Each row has a hidden trait or not; one of two labels after the row says which. A new part has a new trait and new labels.
In the rows, zero is written as 128.
[124 132 122 119 133 131 136 103 126 124 117 144 125 105 137 147 143 121
 115 135  98 129 126 127 128 137 118 134 131 116 139 145 104 123 119 115
 135 112 127 127 145 122 109 129 113 137 107 148 169 139 128 131 131 140
 131 120 132 133 128 101 127 142 106 107 133]
C
[124 125 121 121 136 137 122 133 144 116 119 136 131 119 121 117 135 115
 111 134 112 114 128 126 121 128 119 126 136 115 141 152 105 117 165  97
 132 120 125 128 150 119 106 133 117 119 110 152 151 144 129  89 125 124
 127 113 115 132 131 103 128 127 117 106 156]
W
[143 128  91 117 134 156 136 145 132  83 125 140 185 119 114 142 115 114
 146  52 105 145 126 102 126 136 117 123 129 150 130 147 203 119 127 119
 138 115 123 124 226 123 143 137 120 149 111 150 251 152 127 190 110 137
 131  72 130 137 130 106  92 130 101 124 128]
W
[139 133 143 122 131 130 133 125 142 120 117 122  81 100 155 145 124 117
 108 121 110 120 126 109 130 140 116 123 136 125 136 142 118 118 126 108
 128 116 124 130 150 120 121 138 116 154 115 129 110 125 135 166 131 145
 124 141 131 129 129  97 128 126 130 112 143]
W
[102 129  78 124 103 131 145 131 134  92 121 141 134 117 209 150 118 124
 121 129 131 129 126 109 124 133 115 118 135 102 139 155  96 190 131  44
 137 114 104 132 115 120 107 138 115  40 107 173 158 143 121 138 115 162
 129 146 124 133 128  98 124 128 106 118 134]
W
[126 131 128 121 129 133 141 136 144 120  98 169 136 112 125 144 115 136
 110 129  89 128 126 127 121 134 121 116 130 113 142 144 137 122 117 119
 138 128  85 127 142 112 109  95 117 140 106 126 165  64 101 123 132 138
 129 146 139 132 129  96 126 129 109 114 134]
C
[121 127  41 123 133 130 126 148 124 128 116  89 143 124  76 147 112 120
 124 134 106 101 126 122 115 136 118  94 170 142 140 152 122 125 145 104
 124 115 145 150 154 119  97 123 108 152   1 104 154 146  72 148 173 132
 130 110 129 135 131 210 127 129  97 199 128]
C
[ 59 144 117 107 118 130 133 129 133 104 104 132 132 170 138 148  84 105
 103 127 133 119 159 144 128 139 109 121 133 155 136 147  95   1  97 102
 130 156 101 121 189 121 109 137 115 156 113 122 168 107 117 158 132 131
 114 124 131 128 129 109 130 139 109 109 150]
W
[143 129 122 127 134 133 133 132 135 128 117 117 138 132 122 149 114 120
 125 161  93 135 125 126 124 135 112 122 132 115 144 145  37 143 128 112
 137 117 146 125 138 161 104 161 118  75 111 116 180 147 135 131 125 136
 131 114 129 135 129 114 126 130  91 184 131]
C
[138 126 126 120 146 135 128 138 185 106 116 180 173 162 139 111 108 126
  93 140   1 134 134 134 130 130 113  76 125 113 148 186 105 117  98 125
 142  99 122 123 135  77  96 129 124   1 163 156 209 158 131 117 122 130
 131 216 118 139 129 114 120 138  88  86 163]
W
[116 131 125 125 156 151 147 142 112 136 121 128 134 109 103 142 116 124
 153 135  86 127 128 100 131  93  88 103 112 114 141 141  50 158 121 129
 132 113 150 127 138 139 108 152 113 122 133 118 132 147 139 125 131 139
 117 113 131 133 150  93 127 131  68 134 137]
W
[ 71 128 115 124 132 133 140  50 133 136 120 135 155 123 127 156 151 115
 110 169 114 123 125 125 145 145 117 117 142 130 175 124 124  31 108  91
 149 127 122 122 181 131  80 149 126 154  65 122 185 152 122 187 125 135
 134 117 130 132 132  37 130 126 110 149 102]
C
[131 128 112 120 132 132 120 146 138 132 120 128 105 107 141 148 131 114
 116 118 134  93 123 119 115 146 115 111 140 127 120 150 101 122 135  99
 136 121 133 129 162 117 119 158 118 162 122 127 140 131 129 147 125 144
 128 133 133 127 131  98 130 123 125 115 141]
W
[126 129 114 123 142 146 116 132 128 132 125 183 130 114 127 148 124 108
 123 129 122 117 129 116 125 148 116 124 123 132 134 161 119 113 136 100
 135 137 128 120 208 120 113 134 128 154 115 129 152 142 127 157 128 124
 128 130 135 135 134 121 132 127 128 106 130]
W
[134 126 152 120 101 131 135 112 136 116 118 137 135 114 121 173 115 139
 123 133  30 125 116 124 126 138 114 122 135 121 173 191  90 122 132 108
 143 116 124 126 153 120 102 167 111 150 109 123 182 149 128 106 123 135
 145 122 129 136 130 116 139 129 117  95 152]
C
[140 121 135 124 139 120 114 128 127 147 118 135 143 129 109 149 128 109
 118 137 124 149 120 121 123 145 121 119 144 107 143 156 139 121 140  88
 149 102 118 127 162 122  95 125 125 186 102 114 165 161  88 153 136 128
 128 119 115 134 134 110 129 119 136  78 102]
C
[199 165 120 126  98 134 130  70 144 125 118 185 130  98 187 148  95 128
 149 124 107 180 104 125 129 137 149 117 132 119 136 111 153 139 111 255
 137 124 126 126 150 108 114 127 114 147 141 123 165 134 132 130  90 128
 134 130 130 124 119  94 129 127  97 133 143]
C
[129 129 135 122 132 131  91 138 132 125 118 138 139 124 117 149 125 122
 130 128  98 130 125 130 139 135 118 116 133 117 135 124 124 123 126 120
 126 112 124 123 134 119 101 131 113 145 109 124 185 151 116 131 130 132
 131 113 129 136 129 110 127 133 142 116 127]
W
[ 91 125 135 122 138 125 149 136 131 103 121 141 130 123 146 146 119 129
 109  93  86 129 127 135 129 135  96  99 122 111 140 137 100 124 115 134
 128 111 129 123 137 123 117 141 127 152 117 148 173  92 136 109 132 143
 127 124 130 132 126  96 128 131 101 118 147]
W
[ 28 143 163 122  62 132 194 114 127  76 101 158 119  72 201 140 148 152
  85 102  37 138 131 156 146 113 112 122 144  79 133 102  65 118  82 177
 100 101 136 122 102 133 146 150  86 158 140 160 171  85 172  67 144 158
 126 138 121 128 115  75 156 134 107 149 189]
W
[123 135 119 123 141 115   4 130 140 180 133 131 153  79 136  60 120  77
 127 131   1 121 111 119 123 143 123 123 141  89 156 115 111  56 128 203
 130 120 151 126 166 119 113 121 119 127 133 123 151 118 168 199 127 150
 100 122 130 132 150  74 104 126 103 112 132]
W
[101 130 130  86 187 133 132 132 151 129 117 141 135 117 129 157  80 105
 125 148 105 125 125 125 126 139 118 106 153 116 138 152  97 131 126 108
  80 114 123 130 153 128 108 134 115 255 111 120 172 141 128 140 176 137
 130 139 138 134 130 113 128 134 125 106 130]
C
[118 131 128 123 104 130 135 126 131 118 112 139 133 108 132 146 142 123
 120 123 101 129 141 122 120 135 115 119 167 116 138 141  82 123 120 145
 130  91 128 140 141 123 118 136 118 150  61 123 167 133 135 127 140 122
 129 119 126 161 129 133 126 128 151 125 138]
W
[150 141 108 127 134 131 123 111 115 136 121 133 118 109 128 124 120 113
 120 131 127 121 127 118 127 162 123  99 138 122 134 142 106 112 133 191
 147 121 122 128 167 120 111 135 121 167 110 124 146  90 120 141 126 121
 134  70 130 131 132 125 128 125 196 110 130]
W
[ 75 131 169 123 134 127  58 132 134 126 119 141 131  99 179 141 117 120
 120 131 106 122 125 128 122 130 141 121 157 117 139 144 112 122 124 114
 138 113 128 131 140 122 142 113 118 167 106 122 171 148 135  94 114 145
 130 122 129 134 130 107 132 128  95 113 127]
W
